Here is a tiny trained network, its code and every weight. The questions are about switching its units off for an input and a class, where a switched-off unit gives its printed mean instead of its output.

import numpy as np


def w(rows, s, z=0):
    codes = np.array(rows[::2]) - 128.0
    scale = np.full(codes.shape[1], s)
    scale[-1] = z or s
    return codes * scale


def f(y):
    return y / 2 * (1 + np.tanh(0.7978845608 * (y + 0.044715 * y**3)))


def log_softmax(a):
    a = a - a.max(-1, keepdims=True)
    return a - np.log(np.exp(a).sum(-1, keepdims=True))


def net(x, mask):
    res = np.array(x, float).reshape(1, 6) / 4 @ E
    y = f(res @ A[0][:, :-1].T + A[0][:, -1])
    res = res + np.where(mask, y, B[0][:, -1]) @ B[0][:, :-1]
    return log_softmax(res[-1] @ U[:, :-1].T + U[:, -1])


A, B = {}, {}
E = w([
[198,86,70,67,113,81,85,77,113,160,8],'x0',
[98,111,120,141,138,131,141,136,119,135,107],'x1',
[128,136,140,115,144,103,110,159,142,133,112],'x2',
[119,128,114,154,135,122,125,144,116,149,118],'x3',
[152,230,93,90,178,185,141,143,53,50,112],'x4',
[180,97,192,74,129,208,187,175,71,206,98],'x5',
],0.017)
A[0] = w([
[142,190,75,120,244,137,121,133,30,44,137,169],'neuron 0',
[96,109,101,135,182,118,130,119,195,135,226,254],'neuron 1',
[147,110,193,109,112,157,181,197,83,178,171,142],'neuron 2',
[224,59,217,112,131,144,161,142,67,192,135,156],'neuron 3',
[172,199,104,59,201,205,170,151,61,146,112,77],'neuron 4',
[185,82,60,23,102,141,104,108,55,161,23,59],'neuron 5',
[161,99,17,103,113,100,89,80,150,127,54,162],'neuron 6',
],0.011,0.0075)
B[0] = w([
[108,208,64,89,122,161,68,152,148,43,95,250],'neuron 0',
[112,103,138,193,138,112,106,189,195,130,176,248],'neuron 1',
[158,89,170,127,169,176,146,196,64,111,98,202],'neuron 2',
[148,133,130,117,168,144,175,141,127,224,136,213],'neuron 3',
[109,133,127,191,175,9,195,145,62,97,161,222],'neuron 4',
[102,113,68,135,209,76,97,104,138,147,159,244],'neuron 5',
[138,47,140,65,68,107,59,61,115,113,138,237],'neuron 6',
],0.015,0.024)
U = w([
[73,113,100,170,184,60,133,123,148,124,221,254],'0',
[143,83,188,121,135,212,160,164,111,174,112,130],'1',
[158,58,152,106,24,89,95,58,139,155,95,120],'2',
[147,83,110,85,163,151,149,68,141,253,88,39],'3',
[75,216,97,121,98,194,118,160,197,69,110,86],'4',
[126,149,169,131,144,135,199,163,68,61,110,69],'5',
[130,139,89,34,115,138,74,72,104,59,79,43],'6',
],0.011,0.0045)

Each question gives the input, the list of numbers given to net, and the class t.
The units are the neurons (one row each of A and B). Each row of codes is followed by its name. A weight is (code - 128) times the scale printed after its matrix; where a second scale follows, it is the last column's (A, B and U).
mask holds one flag per neuron, in row order. A switched-off neuron (its flag False) gives its mean, the last column of its row in B, instead of its output. The means were averaged over made-up inputs and are rounded, as every weight is.
A unit's drop is (log p(t) with every unit on - log p(t) with that unit switched off) / (log p(t) with every unit on - log p(t) with every unit switched off).
The circuit of an input: a set's keep is (log p(t) with only the set's units on - log p(t) with every unit switched off) / (log p(t) with every unit on - log p(t) with every unit switched off). Starting from all 7 units, units are removed one at a time, each time the one whose removal leaves the highest keep (on an exact tie, the one counted first), for as long as the keep stays at least 0.8.
units of the circuit, in order: the units of the circuit, biggest drop first
top k neurons: the k neurons with the biggest drops, biggest first
drop of u: that unit's drop, to one decimal
input [7,1,-3,-5,-1,-4], class 2: top 2 neurons : [neuron 6; neuron 0]
input [-1,2,7,-1,4,7], class 5: units of the circuit, in order : [neuron 2]
input [1,-4,-1,3,0,2], class 3: units of the circuit, in order : [neuron 1; neuron 0]
input [-2,-1,-8,4,2,8], class 5: units of the circuit, in order : [neuron 4; neuron 2]
input [-5,4,8,6,-8,1], class 1: units of the circuit, in order : [neuron 5; neuron 4]
input [0,-3,4,-4,1,-5], class 4: top 2 neurons : [neuron 4; neuron 5]
input [0,5,6,3,8,-4], class 4: top 2 neurons : [neuron 0; neuron 6]
input [6,-5,6,-5,-7,1], class 3: top 2 neurons : [neuron 3; neuron 5]
input [1,8,7,7,7,-2], class 6: top 2 neurons : [neuron 0; neuron 1]
input [3,-5,-5,4,5,0], class 6: top 4 neurons : [neuron 0; neuron 1; neuron 3; neuron 6]
input [8,0,-6,-1,3,5], class 0: top 2 neurons : [neuron 4; neuron 5]
input [1,7,-7,5,4,-2], class 6: drop of neuron 1 : 0.2
input [4,-8,8,-1,-2,6], class 3: drop of neuron 3 : 0.5
input [2,7,-8,-3,8,7], class 0: units of the circuit, in order : [neuron 5]
input [-8,-4,8,4,2,-8], class 4: drop of neuron 3 : 0.0
